Below are the code and all the weights of a small trained network. Each question names an input and a class and asks about switching units off, where a switched-off unit gives its printed mean instead of its output.

import numpy as np


def w(rows, s, z=0):
    codes = np.array(rows[::2]) - 128.0
    scale = np.full(codes.shape[1], s)
    scale[-1] = z or s
    return codes * scale


def norm(h):
    return h / np.sqrt((h * h).mean(-1, keepdims=True) + 1e-5)


def f(y):
    return y / 2 * (1 + np.tanh(0.7978845608 * (y + 0.044715 * y**3)))


def log_softmax(a):
    a = a - a.max(-1, keepdims=True)
    return a - np.log(np.exp(a).sum(-1, keepdims=True))


def net(x, mask):
    res = np.array(x, float).reshape(1, 4) / 4 @ E
    u = 0
    for l in range(2):
        y = f(norm(res) @ A[l][:, :-1].T + A[l][:, -1])
        res = res + np.where(mask[u : u + 7], y, B[l][:, -1]) @ B[l][:, :-1]
        u += 7
    return log_softmax(norm(res)[-1] @ U[:, :-1].T + U[:, -1])


A, B = {}, {}
E = w([
[147,107,56,142,129,160,222,135,155,137,179],'x0',
[137,171,123,104,23,165,134,144,138,208,67],'x1',
[248,126,147,112,130,199,135,42,87,110,211],'x2',
[132,128,126,124,130,128,126,132,129,128,129],'x3',
],0.0015)
A[0] = w([
[76,115,150,166,171,90,91,106,152,74,123,56],'L0N0',
[81,81,94,180,210,86,159,152,174,78,163,104],'L0N1',
[224,95,173,103,207,149,115,44,35,29,214,8],'L0N2',
[124,155,37,158,64,168,218,119,135,196,132,74],'L0N3',
[71,114,26,210,158,92,251,201,180,146,136,79],'L0N4',
[21,127,183,122,134,41,40,173,147,102,47,29],'L0N5',
[228,172,162,144,72,219,106,51,119,182,145,43],'L0N6',
],0.0024,0.0018)
B[0] = w([
[158,104,167,104,179,125,133,135,99,96,162,154],'L0N0',
[127,113,108,75,112,57,157,88,11,66,172,220],'L0N1',
[47,126,117,174,141,138,79,189,232,201,59,249],'L0N2',
[136,58,195,107,176,166,197,194,226,107,134,169],'L0N3',
[65,55,67,71,94,117,93,88,123,83,88,232],'L0N4',
[250,147,159,153,141,181,203,129,110,159,203,237],'L0N5',
[147,122,110,34,86,104,150,141,43,34,149,185],'L0N6',
],0.0024,0.0021)
A[1] = w([
[128,150,130,66,65,126,91,37,38,51,100,52],'L1N0',
[148,156,198,208,200,86,53,114,96,104,169,101],'L1N1',
[142,154,199,169,167,149,5,59,160,116,134,48],'L1N2',
[183,224,206,186,74,155,135,156,148,246,97,72],'L1N3',
[154,155,219,185,206,15,173,143,10,74,183,26],'L1N4',
[41,182,154,194,158,54,1,174,108,159,32,155],'L1N5',
[99,62,19,217,221,162,183,118,248,90,217,8],'L1N6',
],0.0025,0.0017)
B[1] = w([
[120,175,104,76,93,59,95,175,81,96,74,135],'L1N0',
[101,88,92,84,70,168,159,166,190,107,95,221],'L1N1',
[44,90,115,99,129,88,113,158,197,52,78,164],'L1N2',
[73,125,153,190,207,29,145,109,61,115,161,208],'L1N3',
[211,128,87,56,23,251,214,127,150,187,172,236],'L1N4',
[193,120,179,128,148,171,157,85,131,83,197,254],'L1N5',
[167,247,129,170,116,111,37,112,65,198,97,251],'L1N6',
],0.0027,0.0016)
U = w([
[226,103,140,78,95,217,224,143,133,126,203,241],'0',
[107,164,240,221,161,42,167,141,63,185,129,151],'1',
[95,81,197,135,186,157,48,129,255,44,116,143],'2',
[158,183,176,51,60,81,51,134,47,75,54,49],'3',
[67,71,28,108,147,39,139,96,47,77,146,98],'4',
[58,76,90,143,96,139,169,175,236,199,9,5],'5',
[179,205,68,213,182,155,29,87,114,205,145,105],'6',
],0.0083,0.0011)

Each question gives the input, the list of numbers given to net, and the class t.
The units are the neurons (one row each of A and B). Each row of codes is followed by its name. A weight is (code - 128) times the scale printed after its matrix; where a second scale follows, it is the last column's (A, B and U).
mask holds one flag per neuron, layer by layer. A switched-off neuron (its flag False) gives its mean, the last column of its row in B, instead of its output. The means were averaged over made-up inputs and are rounded, as every weight is.
A unit's drop is (log p(t) with every unit on - log p(t) with that unit switched off) / (log p(t) with every unit on - log p(t) with every unit switched off).
The circuit of an input: a set's keep is (log p(t) with only the set's units on - log p(t) with every unit switched off) / (log p(t) with every unit on - log p(t) with every unit switched off). Starting from the 12 units with the biggest drops (on a tie, the unit counted first), units are removed one at a time, each time the one whose removal leaves the highest keep (on an exact tie, the one counted first), for as long as the keep stays at least 0.8.
circuit, biggest first: the units of the circuit, biggest drop first
k most important neurons: the k neurons with the biggest drops, biggest first
k most important neurons of layer l: the k neurons of layer l with the biggest drops, biggest first
input [-4,-1,-7,-4], class 0: most important neuron	[L0N5]
input [-5,2,-4,-5], class 1: circuit, biggest first	[L1N3; L0N5]
input [-7,-1,1,7], class 2: circuit, biggest first	[L0N1; L1N2]
input [8,7,-1,7], class 5: 4 most important neurons	[L0N5; L1N5; L1N4; L0N1]
input [6,-6,1,-7], class 6: 3 most important neurons	[L1N6; L0N6; L0N2]
input [3,-2,8,-2], class 6: circuit, biggest first	[L0N2; L1N6]
input [-3,1,6,6], class 3: 2 most important neurons of layer 0	[L0N6; L0N3]
input [8,0,-1,7], class 4: 2 most important neurons of layer 1	[L1N4; L1N1]
input [-8,0,7,6], class 2: circuit, biggest first	[L0N2; L1N2]
input [0,4,7,1], class 3: 2 most important neurons	[L0N6; L0N5]
input [5,0,7,6], class 6: circuit, biggest first	[L0N2; L1N6; L1N4]
input [8,-1,-7,3], class 4: circuit, biggest first	[L0N1; L0N2]
input [2,-4,3,-6], class 6: circuit, biggest first	[L1N6; L0N2]
input [1,-3,-7,2], class 4: 2 most important neurons	[L0N4; L1N5]
input [3,-2,1,4], class 6: circuit, biggest first	[L1N6]
input [0,6,3,-4], class 3: circuit, biggest first	[L0N5; L1N4]
input [-2,-3,3,-3], class 2: 2 most important neurons	[L0N2; L1N5]
input [-5,1,-1,-1], class 1: 2 most important neurons	[L1N3; L0N1]
input [0,-2,3,-1], class 2: 2 most important neurons	[L0N2; L0N5]
input [-6,0,-1,-4], class 0: 3 most important neurons	[L0N2; L1N4; L0N5]
input [6,0,-1,-8], class 4: circuit, biggest first	[L0N4]
input [6,-1,-8,0], class 4: 3 most important neurons	[L0N4; L0N1; L0N2]
input [-7,3,-8,-8], class 1: 2 most important neurons	[L0N5; L1N3]
input [5,-8,7,-3], class 6: 2 most important neurons	[L0N2; L1N6]
input [0,8,-5,-6], class 1: 3 most important neurons of layer 1	[L1N3; L1N1; L1N4]
input [0,0,2,7], class 2: 3 most important neurons	[L0N2; L0N5; L1N4]
input [2,1,0,8], class 5: 2 most important neurons of layer 0	[L0N3; L0N5]
